Where the symbols take the nodes:
di: NG->FQ, MC->FZ, MD->CH, FZ->TN, FS->FF, BZ->FB, QS->NG, RZ->HQ, ZR->BZ, NS->QH, TC->RC, FH->QT, FB->CF, ZS->QJ, TQ->ZR, HJ->HZ, PZ->HJ, CP->TP, FQ->DC, QH->NZ, FF->FQ, CF->FH, RQ->SF, SF->ZP, HQ->RT, BH->DL, TP->FQ, HD->MD, QG->QH, RC->ZP, DL->TQ, JC->RZ, ZP->RZ, HZ->CD, LL->NS, TN->NS, ZJ->CP, QT->ZS, CN->PZ, RT->QF, CD->LQ, QJ->HJ, DN->BN, RN->CN, LQ->BZ, DC->QS, CH->MD, QF->QJ, NZ->FZ, BN->BH
zo: NG->DC, MC->CP, MD->QF, FZ->TP, FS->CP, BZ->BH, QS->FQ, RZ->SF, ZR->DL, NS->NG, TC->CH, FH->RQ, FB->LQ, ZS->QF, TQ->TN, HJ->ZS, PZ->RN, CP->NZ, FQ->FS, QH->TP, FF->JC, CF->BZ, RQ->BH, SF->CD, HQ->ZP, BH->FB, TP->ZJ, HD->RT, QG->MD, RC->QG, DL->PZ, JC->TC, ZP->RQ, HZ->QJ, LL->QS, TN->MC, ZJ->QH, QT->CF, CN->LQ, RT->RZ, CD->SF, QJ->BH, DN->CN, RN->TQ, LQ->QT, DC->FF, CH->HD, QF->HQ, NZ->NS, BN->PZ
bo: NG->NZ, MC->MC, MD->RC, FZ->ZR, FS->SF, BZ->QT, QS->QH, RZ->HD, ZR->DN, NS->CP, TC->FF, FH->HJ, FB->SF, ZS->CD, TQ->PZ, HJ->QT, PZ->RN, CP->TN, FQ->MC, QH->TP, FF->NG, CF->QJ, RQ->RZ, SF->RT, HQ->MD, BH->CF, TP->DL, HD->TC, QG->FS, RC->QF, DL->FZ, JC->DC, ZP->QF, HZ->ZP, LL->QG, TN->DL, ZJ->QH, QT->HZ, CN->BH, RT->CH, CD->RZ, QJ->RQ, DN->BZ, RN->BN, LQ->BZ, DC->NS, CH->JC, QF->QG, NZ->MC, BN->CD

In the rows, 47 stands for zero.

The rows follow the links: the fewer symbols apart two nodes are, the more alike their rows tend to be.

Here are some nodes, each with a row of numbers. One shown again gets a slightly different row.
RZ: 36 49 62 14 53 44 45 68 11 66 45 42 30 65 38 76 39 62 22 35 34 54 27 59 30 19 61 56 20 15 64 22 54 42 34 64 48 48 57 49 49
ZR: 67 34 52 46 46 41 36 61 41 18 37 21 37 29 38 16 42 23 50 49 70 28 59 12 63 57 33 36 65 47 35 69 42 64 60 24 77 64 21 71 40
FZ: 50 46 47 70 43 46 60 51 34 23 61 37 44 40 40 20 54 21 34 57 77 35 65 24 89 72 35 44 59 49 24 74 62 37 75 32 59 46 35 56 28
NZ: 35 53 36 85 37 47 66 42 52 36 68 55 65 48 43 37 53 28 33 57 64 42 73 43 93 74 45 46 60 56 24 62 65 24 79 42 43 25 53 38 38
MD: 37 64 51 14 44 37 47 70 1 61 52 43 34 72 38 68 46 63 20 51 43 64 31 46 41 34 61 63 18 9 59 22 52 34 33 72 54 46 64 48 39
LL: 36 69 23 70 35 52 61 28 70 57 63 80 83 62 61 54 62 56 53 64 42 70 61 53 61 74 56 57 51 63 42 37 45 28 55 65 31 21 76 23 45
QF: 32 61 61 36 49 49 62 47 12 75 54 50 24 62 46 64 53 74 38 47 41 67 23 67 28 25 52 65 9 29 65 29 61 30 26 70 39 57 58 46 38
FH: 38 28 72 67 63 50 56 27 70 60 29 49 32 24 54 47 38 59 67 24 34 31 37 90 17 16 37 32 41 70 51 56 59 54 33 35 22 58 33 44 67

Each walk starts at a row. The symbols on each line, taken left to right, move it on to the next node.
Answer with the node's row; about right is enough.
start 36 37 75 47 65 52 57 38 42 69 34 42 21 39 48 62 36 64 51 27 35 36 25 93 17 9 42 40 22 48 62 45 65 50 25 47 27 61 36 47 61
bo zo bo zo zo di di di -> 34 56 61 23 49 40 55 62 3 69 53 41 21 68 43 68 52 65 25 45 41 61 26 55 34 31 60 66 11 18 63 24 58 33 32 69 49 51 59 47 41
di bo bo di bo bo bo zo di zo -> 35 35 76 29 65 45 46 60 28 66 35 39 25 49 45 75 33 60 26 20 34 36 27 78 23 9 54 42 21 30 59 30 62 44 34 49 33 49 45 49 60
start 42 53 51 6 47 39 37 78 7 52 54 41 40 71 35 73 40 56 16 44 39 57 40 40 42 32 64 61 30 8 61 20 48 43 44 66 62 42 62 50 47
bo di zo di di zo -> 36 64 24 81 36 54 57 34 64 41 67 70 81 56 52 43 62 36 42 61 53 53 71 46 84 79 52 50 66 57 32 55 57 26 73 50 36 20 64 28 41
zo di di zo bo bo bo -> 41 50 47 76 44 46 61 53 39 28 65 42 57 44 44 30 54 23 23 53 71 35 68 35 94 75 42 47 65 48 25 65 71 24 85 37 52 31 44 41 34
start 29 61 44 91 44 51 76 38 43 43 72 57 50 48 47 30 68 34 37 59 66 48 61 53 88 74 41 52 45 56 25 62 77 19 73 43 36 35 55 38 30
bo di di zo zo di -> 35 57 40 85 42 49 70 44 46 40 69 51 60 44 42 30 61 29 33 57 69 42 68 44 93 73 47 50 56 52 20 61 72 20 77 43 47 30 49 42 32
di zo bo bo zo bo bo -> 40 57 43 90 42 50 70 41 44 40 68 55 56 47 49 25 66 29 37 58 71 45 62 41 89 77 42 52 56 55 24 65 70 23 76 39 46 36 49 39 30
start 32 52 63 33 55 47 65 46 18 76 50 49 20 58 45 66 44 68 37 42 39 57 20 77 21 17 53 58 9 28 62 34 63 35 22 66 35 56 53 50 42
di di zo bo bo bo bo bo -> 38 53 57 12 47 38 46 71 3 64 51 43 29 68 40 72 42 62 20 40 39 55 29 52 39 22 59 63 18 12 60 23 51 38 36 62 53 47 59 52 42
di bo bo zo zo zo di -> 34 67 38 91 39 54 78 32 49 49 72 60 62 49 50 35 63 42 41 64 63 50 66 51 86 71 45 53 49 60 24 57 72 16 69 53 37 27 58 36 32
start 49 58 18 43 35 51 37 46 77 49 57 71 96 60 53 69 44 48 47 53 26 55 66 45 58 65 66 51 71 56 47 31 29 44 58 61 41 14 71 27 62
di zo di zo bo di zo -> 31 64 30 61 36 46 48 48 61 52 62 75 87 70 51 74 49 47 34 48 37 59 64 53 68 67 67 54 57 47 38 30 46 24 67 64 32 10 78 23 54
di zo bo zo zo -> 48 54 29 11 36 42 23 69 44 47 51 59 71 74 42 85 36 55 26 47 25 58 50 37 47 48 76 55 58 23 57 16 27 51 52 69 55 23 72 37 58
start 43 53 47 3 42 37 33 75 12 55 54 44 44 74 35 76 38 56 15 46 35 57 36 36 46 36 64 61 34 11 59 20 41 42 42 67 60 35 63 50 47
di zo zo di bo bo zo di zo -> 29 73 37 52 38 47 70 43 25 75 66 67 51 72 46 62 63 72 37 63 42 77 40 59 49 52 60 73 22 35 52 26 58 20 40 77 37 35 71 36 37
di zo di zo di zo zo di -> 34 63 49 25 47 41 53 60 8 71 57 53 36 74 44 65 55 69 28 49 43 66 27 56 34 34 62 70 14 18 61 18 51 34 31 75 48 49 65 49 41
start 46 53 39 6 41 39 29 71 27 51 56 53 56 74 41 81 37 55 18 47 31 59 43 32 46 44 72 61 44 16 59 14 35 47 46 67 55 30 72 45 51
di bo di bo di zo zo di bo di -> 39 41 69 67 61 52 62 26 58 70 32 50 28 33 55 45 45 66 69 32 37 42 29 94 14 20 37 36 25 65 56 49 61 50 22 43 22 61 35 48 60
di zo zo bo bo di bo di -> 43 57 17 57 38 49 44 38 78 43 63 71 94 59 54 59 47 40 44 54 36 53 70 44 73 72 62 50 70 61 35 40 35 36 69 54 38 10 70 27 55
start 43 58 21 59 37 54 44 38 81 46 57 72 94 61 54 62 48 45 48 53 31 57 69 47 65 70 59 49 72 61 40 38 34 37 67 55 35 12 68 26 57
zo bo bo di zo bo bo di di di -> 42 64 15 61 37 55 51 30 80 51 62 77 91 57 59 60 53 51 55 59 35 62 66 49 64 70 59 52 68 63 42 42 39 35 61 63 35 18 69 22 53
di zo zo di zo di -> 45 55 20 33 36 46 29 55 68 45 54 69 90 66 53 77 39 49 38 51 24 60 59 41 53 59 69 52 70 47 51 22 26 45 58 65 44 15 76 28 63
start 43 42 63 69 56 54 59 17 69 68 32 55 33 26 56 37 50 66 85 44 38 50 33 77 12 29 32 41 30 74 51 55 51 56 21 44 25 67 38 46 58
zo zo di zo bo zo zo di -> 62 44 46 55 40 47 49 48 42 22 49 29 34 32 41 8 57 24 53 68 77 42 54 10 69 67 27 41 60 50 36 75 46 57 56 29 72 67 26 65 22
di di di zo di bo bo zo di -> 69 49 40 46 39 48 41 42 45 28 44 31 35 35 45 11 60 36 71 71 73 55 48 2 51 69 27 49 57 52 44 68 33 66 41 36 75 74 33 68 25
